(in the rows, 128 means zero)
Each row is followed by its group and then its class within the group.
[114  69 168 120 124 161 130 106 115 145  82 123 127 125  71 143 140 173
 134 165 132 115 165 114 133 111] : E:S
[133 142 107 133 131 130 119 127 139 134 137 125 128 140 127 134 131 120
 128 114 131 124 118 123 126 123] : P:N
[102  61 128 125 126 111 174 113 117 135  65 125 116 141  60 108 123 134
 120 156 117 108 125 145 133  93] : E:B
[143 180  85 131 124 140 103 134 152 141 159 121 133 114 131 141 129 113
 131 110 117 118 116 118 132 117] : P:Q
[109  78 167 125 125 113 168 122 107 119  88 136 123 140 118 114 122 138
 126 154 120 118 137 142 133 133] : E:B
[108  75 160 125 119 136 161 110 118 144  66 128 123 141  79 133 140 143
 122 181 102  98 146 134 137 109] : E:B
[139 172 156 135 131  86 127 145 105 104 167 134 132 116 187 111  98 110
 128 120 114 161 120 146 131 176] : P:Q
[106  73 135 119 123 133 151 115 113 135  84 126 127 153  90 111 134 161
 127 163 126 122 148 136 132 106] : E:B
[138 181 150 136 128 127 104 143 119 115 174 130 137 122 200 127 125 125
 129 116 122 153 130 133 121 170] : P:N
[143 173 116 134 132 107 107 144 133 120 164 124 100  98 129 128 102 108
 128 113 116 153 119 134 123 143] : P:Q
[156 203 129 135 128 113 102 149 130 110 187 135 137 120 194 120 113 103
 132 103 110 156 113 137 127 161] : P:Q
[147 197 136 135 134 147  85 141 135 115 196 133 141 126 226 136 139 125
 136  92 149 152 133 111 121 174] : P:N
[144 157 127 132 137 102 119 139 122 107 161 132 125 115 153 119 116 114
 130 106 137 161 120 131 128 153] : P:N
[147 178 172 135 119 164  91 125 131 135 154 128 143 101 154 160 126 130
 127 120  99 125 152 111 132 156] : P:D
[142 169  76 124 126 125  94 146 143 130 171 125 135 136 143 117 126 141
 133 110 134 159 119 128 118 126] : P:N
[110  90 136 119 119 138 146 121 122 143  97 125 136 163 119 118 141 153
 126 157 116 119 135 135 130 112] : E:S
[116  93 135 123 124 102 161 123 115 131  93 129 113 135  84 114 112 130
 117 155 111 120 123 144 130 108] : E:B
[133 127 108 130 127 135 125 125 137 133 122 122 123 106  83 138 120 117
 126 123 122 120 122 127 129 106] : P:D
[148 203 142 139 125 114 108 151 123 121 187 136 134 128 221 128 115 103
 131  99 107 151 115 142 103 172] : P:Q
[114  94 166 124 124 125 143 124 100 129 107 133 132 149 115 110 124 173
 126 174 122 145 153 144 138 135] : E:B
[118 111 149 126 123 135 135 124 120 134 115 128 132 143 135 124 136 147
 128 144 122 127 137 131 132 125] : E:B
[155 191 180 137 131 156  84 136 126 116 183 132 146 106 213 146 132 128
 136 102 133 139 150 110 129 188] : P:N
[145 176 135 137 138 127 110 137 132 111 175 138 131 117 207 137 135  95
 134  90 146 130 119 120 124 165] : P:N
[141 212 146 136 120 109 119 159 114 118 205 143 148 166 252 106 134  99
 128 107 101 152 107 152 124 183] : P:Q
[106  79 127 118 118 130 153 119 119 147  84 127 137 169 106 109 140 159
 129 165 116 126 130 141 128  99] : E:S
[138 203 129 135 112  87 126 160 115 133 182 137 133 154 218 100 110  99
 125 124  74 159  98 170 123 155] : P:Q
[146 140  95 131 129 121 118 128 142 127 135 126 119  94  88 139 115 102
 128 106 132 128 120 113 127 119] : P:N
[111  85 132 122 117 144 157 114 126 150  80 127 129 155  95 127 146 141
 121 155 110  99 133 133 134  98] : E:U
[115  97 211 128 114 165 147 109 107 146  90 130 138 142 143 138 143 163
 123 165 108 107 163 132 137 142] : E:U
[106  82 131 133 125 123 161 119 122 132  86 131 123 152 111 116 136 141
 122 147 127 109 125 137 131 105] : E:B
[135 132  81 126 120 142 120 118 150 160 104 118 114 102  38 152 132 103
 125 125 104  98 120 122 127  80] : P:D
[123 131 164 126 105 148 125 125 121 158 114 128 139 150 126 131 136 157
 123 163  80 132 150 139 138 125] : E:U
